Here is a tiny trained network, its code and every weight. The questions are about switching its units off for an input and a target symbol, where a switched-off unit gives its printed mean instead of its output.

import numpy as np


def w(rows, s, z=0):
    codes = np.array(rows[::2]) - 128.0
    scale = np.full(codes.shape[1], s)
    scale[-1] = z or s
    return codes * scale


def f(y):
    return np.maximum(y, 0)


def softmax(a):
    e = np.exp(a - a.max(-1, keepdims=True))
    return e / e.sum(-1, keepdims=True)


def log_softmax(a):
    a = a - a.max(-1, keepdims=True)
    return a - np.log(np.exp(a).sum(-1, keepdims=True))


def net(x, mask):
    ids = ['αεζηθλμξπτφω'.index(c) for c in x.split()]
    T = len(ids)
    res = E[ids] + P[:T]
    r = res
    for j in range(3):
        rows = slice(4 * j, 4 * j + 4)
        q, k, v = (r @ M[0][rows].T for M in (Q, K, V))
        z = softmax(np.where(np.tri(T) > 0, q @ k.T / 4**0.5, -1e9)) @ v
        o = O[0][rows]
        res = res + np.where(mask[j], z, o[:, -1]) @ o[:, :-1]
    y = f(res @ A[0][:, :-1].T + A[0][:, -1])
    res = res + np.where(mask[3:15], y, B[0][:, -1]) @ B[0][:, :-1]
    return log_softmax(res[-1] @ U[:, :-1].T + U[:, -1])


Q, K, V, O, A, B = {}, {}, {}, {}, {}, {}
E = w([
[105,178,167,172,193,215,38,71,155,156],'α',
[176,135,115,209,46,154,116,33,130,99],'ε',
[140,89,144,84,49,54,215,137,183,190],'ζ',
[107,36,95,117,59,144,34,98,137,152],'η',
[217,166,182,210,161,140,169,166,112,147],'θ',
[97,179,129,213,94,27,107,84,222,82],'λ',
[181,196,153,62,175,78,147,124,154,81],'μ',
[179,81,135,32,156,186,126,162,62,228],'ξ',
[78,142,156,200,201,227,147,224,49,15],'π',
[79,77,168,155,186,79,69,190,173,198],'τ',
[3,89,99,117,151,54,112,161,99,43],'φ',
[49,188,60,37,191,160,127,38,55,141],'ω',
],0.0063)
P = w([
[168,171,2,138,163,149,126,227,229,156],'0',
[82,69,123,115,188,141,141,100,154,53],'1',
[70,206,122,115,75,125,45,195,122,193],'2',
[111,49,160,127,182,116,152,56,128,66],'3',
[70,217,144,102,50,125,43,163,96,199],'4',
[112,50,187,129,160,111,151,57,106,79],'5',
[67,214,160,99,37,122,31,150,76,212],'6',
[117,60,207,139,145,108,150,55,86,93],'7',
[66,215,183,93,24,115,28,133,61,222],'8',
[111,67,228,147,133,105,141,54,86,98],'9',
],0.006)
Q[0] = w([
[123,239,119,90,42,127,88,216,124,201],'head 0',
[98,165,112,154,36,69,128,197,166,152],'head 0',
[163,1,167,167,226,146,177,24,167,36],'head 0',
[130,27,129,135,225,136,167,48,102,63],'head 0',
[155,83,117,144,206,196,178,118,115,49],'head 1',
[107,197,111,154,90,161,28,144,71,166],'head 1',
[134,110,136,80,104,52,193,49,178,169],'head 1',
[143,135,102,164,193,212,94,129,78,58],'head 1',
[215,8,181,161,186,121,218,57,168,59],'head 2',
[59,232,102,97,91,146,67,158,64,154],'head 2',
[201,40,154,164,162,103,209,107,177,102],'head 2',
[94,217,68,94,82,124,72,221,158,200],'head 2',
],0.0093)
K[0] = w([
[182,151,23,116,162,146,136,181,205,140],'head 0',
[149,144,76,155,125,101,139,182,208,83],'head 0',
[80,118,239,145,88,123,104,79,52,126],'head 0',
[70,101,217,118,112,116,122,75,43,121],'head 0',
[132,129,122,156,182,156,183,188,155,70],'head 1',
[137,168,121,153,114,171,40,107,66,155],'head 1',
[166,117,118,59,59,44,186,124,210,195],'head 1',
[138,165,111,189,195,197,104,193,108,70],'head 1',
[126,113,245,122,91,94,110,73,68,139],'head 2',
[159,161,2,150,148,184,128,197,201,134],'head 2',
[114,123,247,117,121,85,134,70,44,116],'head 2',
[82,140,36,114,168,148,147,164,143,112],'head 2',
],0.0097)
V[0] = w([
[169,98,111,2,198,195,107,177,87,249],'head 0',
[155,131,106,68,69,111,231,111,60,118],'head 0',
[130,99,122,98,90,9,207,218,149,139],'head 0',
[28,17,113,88,95,115,85,98,59,78],'head 0',
[104,121,151,76,103,57,137,127,142,166],'head 1',
[159,167,96,166,164,178,116,144,137,84],'head 1',
[148,207,89,111,124,112,74,160,177,154],'head 1',
[130,114,76,102,179,99,148,192,195,101],'head 1',
[212,200,161,197,169,196,212,137,86,82],'head 2',
[89,172,159,104,193,20,151,149,172,106],'head 2',
[171,64,142,235,89,150,122,193,156,161],'head 2',
[210,143,97,114,19,91,132,79,186,215],'head 2',
],0.0076)
O[0] = w([
[198,178,70,64,170,167,10,88,32,147,147],'head 0',
[91,219,27,102,135,54,203,120,98,159,3],'head 0',
[198,78,23,193,142,110,197,209,79,169,117],'head 0',
[85,58,141,73,126,20,106,128,98,117,32],'head 0',
[168,123,104,172,172,165,129,104,125,85,148],'head 1',
[114,120,152,96,69,84,106,132,111,171,132],'head 1',
[188,137,112,172,113,62,77,91,102,135,212],'head 1',
[119,145,179,133,86,145,112,39,68,124,152],'head 1',
[109,253,179,199,167,155,203,98,101,81,120],'head 2',
[165,46,64,193,205,192,134,187,174,60,194],'head 2',
[108,76,183,231,40,154,172,59,15,227,173],'head 2',
[120,157,27,96,20,173,164,86,184,218,142],'head 2',
],0.0069,0.0027)
A[0] = w([
[110,167,94,168,18,115,157,90,140,215,151],'neuron 0',
[90,109,140,58,173,143,210,180,119,61,57],'neuron 1',
[145,88,136,77,93,63,96,69,65,147,211],'neuron 2',
[213,144,94,211,158,196,134,150,73,191,67],'neuron 3',
[150,103,112,159,169,147,157,158,242,99,254],'neuron 4',
[113,103,178,177,229,89,134,177,58,76,237],'neuron 5',
[152,52,157,127,103,84,88,159,96,138,188],'neuron 6',
[99,71,115,159,105,169,198,197,213,123,192],'neuron 7',
[169,189,26,107,130,125,114,226,118,127,74],'neuron 8',
[153,111,139,52,210,124,81,202,154,85,179],'neuron 9',
[131,77,176,107,91,181,88,123,166,139,203],'neuron 10',
[64,73,173,128,106,3,126,70,189,63,108],'neuron 11',
],0.0063,0.0021)
B[0] = w([
[58,159,162,18,79,45,209,143,140,202,230],'neuron 0',
[51,177,139,1,54,138,187,124,111,115,167],'neuron 1',
[188,105,71,136,100,131,127,72,45,141,198],'neuron 2',
[43,115,50,156,117,144,178,106,52,41,255],'neuron 3',
[158,99,120,114,240,180,97,47,201,126,201],'neuron 4',
[128,137,180,143,184,16,105,158,129,231,236],'neuron 5',
[174,77,85,179,50,132,144,218,128,145,201],'neuron 6',
[96,62,155,60,238,174,178,38,155,176,191],'neuron 7',
[58,154,68,160,246,54,73,175,228,131,177],'neuron 8',
[172,148,143,39,46,94,148,176,210,145,211],'neuron 9',
[163,89,178,116,52,211,93,163,146,118,217],'neuron 10',
[60,195,30,202,108,132,122,126,135,37,248],'neuron 11',
],0.0052,0.0059)
U = w([
[146,162,231,107,98,249,27,81,172,89,142],'α',
[100,208,113,204,44,168,237,63,68,10,127],'ε',
[133,33,139,52,181,229,208,62,175,165,185],'ζ',
[192,47,60,189,50,194,111,193,45,5,82],'η',
[175,150,220,233,227,54,149,85,42,179,238],'θ',
[99,161,38,250,225,178,104,132,206,21,50],'λ',
[200,219,130,26,161,72,106,145,244,101,254],'μ',
[241,94,155,25,76,82,136,126,43,225,148],'ξ',
[33,186,227,41,77,117,194,193,170,207,72],'π',
[194,49,138,191,155,42,76,225,208,227,129],'τ',
[44,118,28,140,116,21,187,209,120,148,31],'φ',
[68,159,70,70,194,80,47,1,13,122,49],'ω',
],0.0047,0.0018)

Each question gives the input, a string of symbols that net reads in full, and the target symbol t.
The units are the heads (4 rows each of Q, K, V and O) and the neurons (one row each of A and B). Each row of codes is followed by its name. A weight is (code - 128) times the scale printed after its matrix; where a second scale follows, it is the last column's (O, A, B and U).
mask holds one flag per unit, heads first, then neurons. A switched-off unit (its flag False) gives its mean, the last column of its rows in O or B, instead of its output. The means were averaged over made-up inputs and are rounded, as every weight is.
A unit's drop is (log p(t) with every unit on - log p(t) with that unit switched off) / (log p(t) with every unit on - log p(t) with every unit switched off).
The circuit of an input: a set's keep is (log p(t) with only the set's units on - log p(t) with every unit switched off) / (log p(t) with every unit on - log p(t) with every unit switched off). Starting from the 12 units with the biggest drops (on a tie, the unit counted first), units are removed one at a time, each time the one whose removal leaves the highest keep (on an exact tie, the one counted first), for as long as the keep stays at least 0.8.
units of the circuit, in order: the units of the circuit, biggest drop first
most important unit: the unit with the biggest drop
k most important neurons: the k neurons with the biggest drops, biggest first
drop of u: that unit's drop, to one decimal
input θ η α φ λ τ, target τ: most important neuron -> [neuron 5]
input η τ μ π, target π: units of the circuit, in order -> [head 1; neuron 1; head 0]
input λ η ε τ λ, target ζ: units of the circuit, in order -> [head 0; neuron 7; head 2; neuron 4]
input ε π ε θ α, target π: units of the circuit, in order -> [head 2; neuron 0]
input λ α ω μ, target μ: units of the circuit, in order -> [head 2; neuron 9]
input ε λ ω, target π: units of the circuit, in order -> [head 2; neuron 0]
input ε α φ λ, target λ: units of the circuit, in order -> [neuron 11; head 0; head 2]
input ω μ τ μ φ, target μ: units of the circuit, in order -> [head 2; neuron 9; head 0]
input θ ξ λ ε ε η τ, target ε: 2 most important neurons -> [neuron 3; neuron 5]
input α ω τ ε π θ, target θ: units of the circuit, in order -> [head 2; neuron 5]
input ξ λ τ ε α, target ω: units of the circuit, in order -> [head 0; neuron 3]
input ω α η θ μ φ, target φ: 2 most important neurons -> [neuron 11; neuron 5]
input ξ α τ ζ θ π τ μ ξ, target ω: 2 most important neurons -> [neuron 3; neuron 8]
input α ξ φ λ α μ ε μ μ, target α: units of the circuit, in order -> [head 0]
input ω λ ε θ τ λ τ φ ξ, target μ: 2 most important neurons -> [neuron 9; neuron 8]
input φ φ ξ ζ, target ζ: 2 most important neurons -> [neuron 7; neuron 4]
input θ λ η ε, target ε: 2 most important neurons -> [neuron 11; neuron 5]
input μ ε α, target λ: 2 most important neurons -> [neuron 8; neuron 3]
input ω μ ε φ α, target μ: drop of head 2 -> 0.9
input ζ α ω θ λ φ λ, target φ: drop of neuron 0 -> 0.3
input π ξ ε, target θ: drop of neuron 11 -> 0.1
input φ α ω μ ε, target τ: drop of head 1 -> 0.2
input μ λ μ, target λ: most important unit -> head 0
